Each row has a name. Each question is about the rows just above it.

Columns, left to right: W F Y V
[-43 -45  63 -59]  <93>
[ 25  61 -66  30]  <84>
[ 29 -64 -63  35]  <165>
[ 39  65 -59 -61]  <171>
[ 35 -63 -61  49]  <168>
[ 41  72 -60  56]  <38>
[ 40  70 -58  51]  <90>
[ 44 -44 -63  56]  <12>
[-45 -74  60 -60]  <199>
[-44 -81 -62 -63]  <2>
[ 29 -64 -63] with +1 step of 1 on every entry: : [ 30 -63 -62]
Shift each entry of [70] by -1 times 1: : [69]
Shared by <199> and <93>: : [-45]
Shift each entry of [ 70 -58] by +1 times 1: : [ 71 -57]
Which value is in both <168> and <171>? : [-61]
Which column holds [ 56 -60 -63] top down? : V
The one value in <93> and <199>: : [-45]

Columns, left to right: U N A E
[-40 -29  43   0]  <87>
[ 0 -1  0 40]  <126>
[ 7 31  6 61]  <49>
[-29  -1] is in which column, read top down? : N
[ 0 40] is in which column, read top down? : E
Which value is in both <87> and <126>? : [0]
The one value in <126> and <87>: : [0]
Shift each entry of [-1] by -1 times 1: : [-2]
Which column holds [-40   0] top down? : U

Columns, left to right: G Z P D B M C R H
[-34 -14 -11 -32 -29 -29   1  -1 -18]  <82>
[ -8  30  29  22 -45  44 -21  -3  27]  <25>
[ -8  30  29  22   5  44 -21  -3   2]  <14>
[ -1 -42 -48 -47 -40 -71  25   1 -43]  <11>
[ -6  31  27  40  24  59 -41 -45  27]  <76>
[-34   2 -11 -32 -29 -29 -23 -46   8]  <80>
[-34 -14  11 -32 -29 -29 -23 -46   8]  <97>
Which column holds this, read top down? [ 29 -48  27 -11  11] : P
Which value is in both <80> and <14>? : [2]
[-34 -14  11 -32 -29 -29 -23 -46   8] is in which row? : <97>
Move every entry of [-1] by -1 step of 1. : [-2]

Columns, left to right: X K L S
[ 89  89 -53 -92] -> <83>
[-80  89 -93  95] -> <114>
[ 90  89 -92  23] -> <17>
Move every entry of [89] by -1 step of 1. : [88]
Which value is in both <83> and <114>? : [89]
Shared by <114> and <17>: : [89]

Columns, left to right: vabez Febag rer Kufo Dur vofaz los Vufa memaf Fep
[  0  55   9  11 -30  11 -96  19   2  -6] : <20>
[ -2  27  -6   1 -30  13  24 -80  83  53] : <151>
[-47  55  20  17   8 -32   6 -50   7   8] : <137>
[-28  55 -14   7  22  33  38 -67  80 -23] : <136>
[-36  20  16 -11   2  12 -19  15  15  21] : <179>
[ 40  -5  11 -18  11  22   8 -62 -23   0] : <138>
[ 12  30  16  -4 -38   7  13  51  64   9] : <107>
[ -2  27  -6   1 -30  13  -9 -80  83  53] : <50>
[ 25 -34  38 -12  30  16 -61   2  -6 -29] : <79>
[  1  85  33 -24   9  24 -61 -19  27  -7] : <135>
[  4 -13  64  19  16  14   8   0   5   7] : <158>
The one value in <179> and <137>: : [20]
Move every entry of [-80] by -1 step of 1. : [-81]

Columns, left to right: pobo Seruv moga gar
[-2 -6 18 17] : <7>
[-31 -21  67  69] : <43>
[ 6 27 90 17] : <32>
[16 -5 55 55] : <116>
The one value in <7> and <32>: : [17]
[67 90 55] is in which column, read top down? : moga
[18] with -1 step of 1 on every entry: : [17]

Columns, left to right: ged Palen Fezun tuk
[-45  69 -64 -47] : <92>
[-81  66 -67  44] : <123>
[ 70 -71  31 -45] : <58>
[-78  69 -64  49] : <118>
[ 71  69 -64 -47] : <108>
[ 66  71  40 -40] : <183>
[ 74 -73  37 -47] : <52>
[-78  62 -73  42] : <96>
[-83  69 -65  44] : <178>
[ 69 -64] with -1 step of 1 on every entry: : [ 68 -65]
Shared by <58> and <92>: : [-45]
[-64  40] is in which column, read top down? : Fezun
Move every entry of [-45] by -1 step of 1. : [-46]
Shared by <178> and <118>: : [69]
Shift each entry of [66 71] by +1 times 1: : [67 72]
Which column holds [42 44] top down? : tuk

Columns, left to right: Rur lifun gole meru Mide Dep nipu vobol
[ 37   2  35  59  35 -12 -43  39] -> <24>
[  3   2 -27  59  35   3 -42   0] -> <10>
[ 37   2 -28  59  35   3  45  -1] -> <26>
[ 49   2 -27   2  39   3 -42   0] -> <104>
[39  0 -1] is in which column, read top down? : vobol
Which row holds [ 49   2 -27   2  39   3 -42   0]? : <104>
Which column holds [-27 -28] top down? : gole
[  3   2 -27  59  35   3 -42   0] is in which row? : <10>
Whose row is [ 37   2 -28  59  35   3  45  -1]? : <26>

Columns, left to right: mipof Bazug Pef golud gebem kofoz
[-10 -27  12   0 -58 -32]  <8>
[ 68 -16 -75  58  44 -31]  <42>
[ -6  13   8 -58 -57  16]  <130>
[-10 -27  12  -7 -58 -32]  <37>
[ 63 -15 -68  -6  46 -34]  <85>
[ 15  -3 -10   7  12  -2]  <57>
[-49  -7  43 -33 -48   5]  <73>
[-7 -6  7] is in which column, read top down? : golud
Which column holds [-32 -34  -2   5] top down? : kofoz
The one value in <37> and <130>: : [-58]
Which value is in both <130> and <85>? : [-6]
[ 13   8 -58] with -1 step of 1 on every entry: : [ 12   7 -59]

Columns, left to right: Bezi mikar pur mamu pobob Vabi
[-34  -1  20   6 -16  29]  <89>
[  3  69 -19  29  51  43]  <109>
[-41 -16  25  16 -29  32]  <149>
[-36 -17  22  21 -28  28]  <145>
[-16 -24   7  30 -27   7]  <67>
[-37 -15  22  18 -23  27]  <61>
[-16 -24   7  19 -29  23]  <132>
[  7 -17   1  17 -17 -17]  <19>
[ -1  69 -16 -17 -24 -15] is in which column, read top down? : mikar
Shared by <89> and <109>: : [29]

Columns, left to right: Babuz kor fomad puz
[ 52  86  32 -14] : <131>
[ 82  53  32 -51] : <44>
[ 81 -43  82 -68] : <31>
[ 53  54  15 -40] : <95>
[ 82  86  32 -50] : <101>
The one value in <44> and <131>: : [32]
Move every entry of [86 32] by -1 step of 1. : [85 31]
Which value is in both <95> and <44>? : [53]
The one value in <101> and <31>: : [82]

Columns, left to right: rebup liba Godut Birig Mas tozu gegab nosit gimip
[ -9  44  52 -15  20  26  54  52   3] -> <75>
[ 40  44  52  35  20 -24   5  52   3] -> <147>
[ -9  44   3 -15  69 -24  54  52   3] -> <144>
[ -9  -5   3 -15  69  26  54  52  53] -> <69>
[ -9  44   3 -15  20  26  54  52   3] -> <15>
[ 40  44  52 -15  20 -24   5  52   3] -> <153>
Shift each entry of [20 26 54 52] by -1 times 1: : [19 25 53 51]
Whose row is [ -9  44   3 -15  20  26  54  52   3]? : <15>

Columns, left to right: bip Nove Dizum tazof Duruf
[ 17  -4 -26  70 -16] = <66>
[  8   4  16 -16  13] = <28>
[-34   5  -5  17 -17] = <134>
[ 17  24 -39  16  -3] = <127>
Shift each entry of [ 4 16] by -1 times 1: : [ 3 15]
Move every entry of [8 4] by -1 step of 1. : [7 3]
The one value in <127> and <28>: : [16]
[  8 -34] is in which column, read top down? : bip
The one value in <28> and <66>: : [-16]
[-16] with +1 step of 1 on every entry: : [-15]
Move every entry of [16] by +1 step of 1. : [17]

Columns, left to right: relu siruk tovod ror nolu Gipo
[-13   6  12  -6   4  -3] -> <23>
[ 13   6  20   8  -4 -22] -> <35>
[-29   6  29  -6   8  -3] -> <77>
[ 21   6  20   8  -4 -28] -> <78>
[-29  25  -6  77   4   3] -> <29>
[-4 -3  3 -6  0  3] -> <125>
Move every entry of [ 6 20  8] by +1 step of 1. : [ 7 21  9]
[20 29 20 -6  3] is in which column, read top down? : tovod

Columns, left to right: duz Vap Zimez Ponu kub fip seti zibel
[-31  28 -28 -32  29  30 -28  43] -> <62>
[-31  28 -28 -32  32  55 -28  37] -> <88>
[-31  58 -28 -32  41  30 -45  30] -> <18>
[-31  35 -28 -32  41  70 -28  30] -> <56>
Which column holds this, read top down? [58 35] : Vap
Which row holds [-31  28 -28 -32  29  30 -28  43]? : <62>
Shift each entry of [-32] by +1 times 1: : [-31]

Columns, left to right: Fola Godi Gif Bolut Zoz
[ 26 -10 -12 -42   2] = <152>
[  0  16  12 -46  31] = <146>
[ 33  -9  15 -17 -39] = <39>
[ 53 -11 -86 -84  -7] = <36>
[ 12 -22 -37   4  16] = <111>
[ 33  32 -23  43  15] = <140>
Whose row is [ 33  32 -23  43  15]? : <140>
Which column holds this, read top down? [ 0 33] : Fola
Which row holds [ 12 -22 -37   4  16]? : <111>

Columns, left to right: fut sib veze tinil
[-25  40  32 -30]  <13>
[-16   1  16 -16]  <142>
[-25  44  27 -29]  <121>
[ 77 -15 -77  51]  <119>
[ 78 -18 -76  55]  <112>
[ 85 -13 -85  56]  <71>
[ 58 -14 -64  38]  <207>
[43  0 58 20]  <172>
[-18  -9  22 -18]  <192>
[-29  22  35 -27]  <139>
[ 72 -20 -71  52]  <68>
[-16 -29  51  55] is in which column, read top down? : tinil
The one value in <207> and <172>: : [58]
[-20] with +1 step of 1 on every entry: : [-19]
Shift each entry of [-13] by +1 times 1: : [-12]
Move every entry of [-25] by +1 step of 1. : [-24]
Move every entry of [85] by +1 step of 1. : [86]

Columns, left to right: bes gepi pomav resa
[-94 -43  85  90] = <91>
[-10  -1  -7  -5] = <53>
[-13 -12  -3  -4] = <41>
[-30  94 -67 -43] = <156>
[-90 -43  85  90] = <65>
[ 11 -22 -24  -5] = <45>
[ 11 -22 -24 -29] = <3>
[-67  85 -24] is in which column, read top down? : pomav
Move every entry of [-24] by +1 step of 1. : [-23]
Shift each entry of [ 11 -22] by -1 times 1: : [ 10 -23]
Which value is in both <53> and <45>? : [-5]
Which column holds this, read top down? [-43  -1 -12  94 -43] : gepi

Columns, left to right: bitod vipid fugan fupe zizo Kulu kozoz vur Bozeg Gobo
[-21 -14 -29   2   2  14  33  32  58  22] : <54>
[-42 -10 -11  30 -23   0   7  -8 -22 -43] : <176>
[-27 -14 -29   2   2  14  80  -4  42  17] : <59>
[ 63  26 -10  23  14  12 -47  17  32  84] : <160>
[ -9  -5 -67  29   8 -26 -31  17 -11  -1] : <163>
[ -9  -8 -39 -24  53  12 -28 -25  -1 -59] : <115>
[ 52  16   8   2 -69  42  -8 -25 -28  42] : <124>
[-26   0  14  48  -4  13 -12  28  -7 -19] : <143>
Shared by <160> and <143>: : [14]
The one value in <163> and <176>: : [-11]
Which column holds this, read top down? [ 30   2  23  29 -24   2] : fupe
The one value in <59> and <163>: : [17]
The one value in <176> and <124>: : [-8]
Shift each entry of [2] by -1 times 1: : [1]

Columns, left to right: san lobon mal Gopa fav
[  0  12 -16  16 -12] = <174>
[ -3  42 -35  41 -32] = <46>
[-46  10 -62 -33  12] = <120>
[ -2  26 -25  30 -22] = <170>
[ -7 -46 -21   3  -8] = <191>
[-54  10 -73 -39  13] = <94>
[-54   8 -72 -42  15] = <6>
[ 23 -27  50  -6  12] = <99>
[ 36 -48  79 -14  22] = <169>
[-46   9 -63 -33  11] = <9>
Shift each entry of [ -2  26 -25  30] by -1 times 1: : [ -3  25 -26  29]
Which column holds [-46  10   8 -27 -48] top down? : lobon
Shared by <9> and <191>: : [-46]

Columns, left to right: tinaf nak Gume fefu lupu tugep dibul gebuv pek
[-54   2 -51 -19  19  25   9 -28 -57] : <113>
[  2 -13  19  13 -38  18  47 -21  93] : <70>
[  2  28 -51  33  26 -38  17 -29  -4] : <129>
[-27 -47 -15  25  32   7  17  69  -1] : <98>
[  2 -51 -19] with -1 step of 1 on every entry: : [  1 -52 -20]
Shared by <98> and <129>: : [17]
The one value in <129> and <98>: : [17]
Which column holds this, read top down? [ 18 -38] : tugep
Shift each entry of [69] by +1 times 1: : [70]
[19 13] with +1 step of 1 on every entry: : [20 14]
Which column holds this, read top down? [-28 -21] : gebuv

Columns, left to right: Sobem Kun fomu gimo dabop fik tuga Nel
[ -7 -11  25   1 -25  16  17 -23] -> <214>
[  5  -1  -7   1  12 -15   3  17] -> <188>
[  6  -5  -5  -2  14 -19  11  28] -> <16>
[ 10 -11  -3  -2   6 -16  16  28] -> <218>
[ 26 -32 -25  -1  23 -40  39  78] -> <206>
[-19  18  19   7 -14  27 -27 -50] -> <208>
[-11  13   8  -1 -17  25 -18 -36] -> <187>
[ 25 -20 -19 -12  18 -34  33 -20] -> <103>
[ 20 -14 -18  -2  15 -31  22  51] -> <64>
[-6  5  4  0  6 -2 -3 -7] -> <110>
[ 13 -18   1  -3 -19   3  21  19] -> <190>
[ 19 -31 -19  -2   9 -26  37  56] -> <213>
Shift each entry of [ -7   1  12 -15] by +1 times 1: : [ -6   2  13 -14]
Which column holds this, read top down? [ -1  -5 -11 -32  18  13 -20] : Kun
[  8 -19 -18   4   1] is in which column, read top down? : fomu
Shared by <208> and <16>: : [-19]

Columns, left to right: Masal pusol patir bavus keril Linik nirob
[ 53  32 -14 -25   0  28  63]  <60>
[ 55 -20  13 -45  57  37  25]  <154>
[-61 -10  20  31 -40 -44 -23]  <40>
[-61 -10  20  31 -40 -35 -32]  <150>
[-91  -4  25  51 -71 -54 -39]  <128>
[-29  64 -70  59 -86 -31  -9]  <63>
[-67 -44  61  13 -20 -32 -37]  <186>
[-79 -23  42  33 -46 -44 -39]  <33>
[-29  64 -70  59 -70 -31  -9]  <205>
[ -2 -54  41 -25  51   9 -29]  <180>
[-30 -33  21   7  14 -13 -42]  <162>
[  5 -64  88 -49  41  17  14]  <47>
Which column holds [ 59  13  33  59 -25] top down? : bavus
Which column holds this, read top down? [ 57 -40 -40 -71 -86 -20 -46 -70  51] : keril
[  5 -64  88] with -1 step of 1 on every entry: : [  4 -65  87]

Columns, left to right: puzof fuv dezer Zikot
[-60 -41 -50 -78] = <22>
[ 61 -66  17 -21] = <27>
[-79 -78  17 -35] = <55>
[ 21 -78  17 -78] = <48>
The one value in <22> and <48>: : [-78]
Which value is in both <48> and <22>? : [-78]
[-35 -78] is in which column, read top down? : Zikot

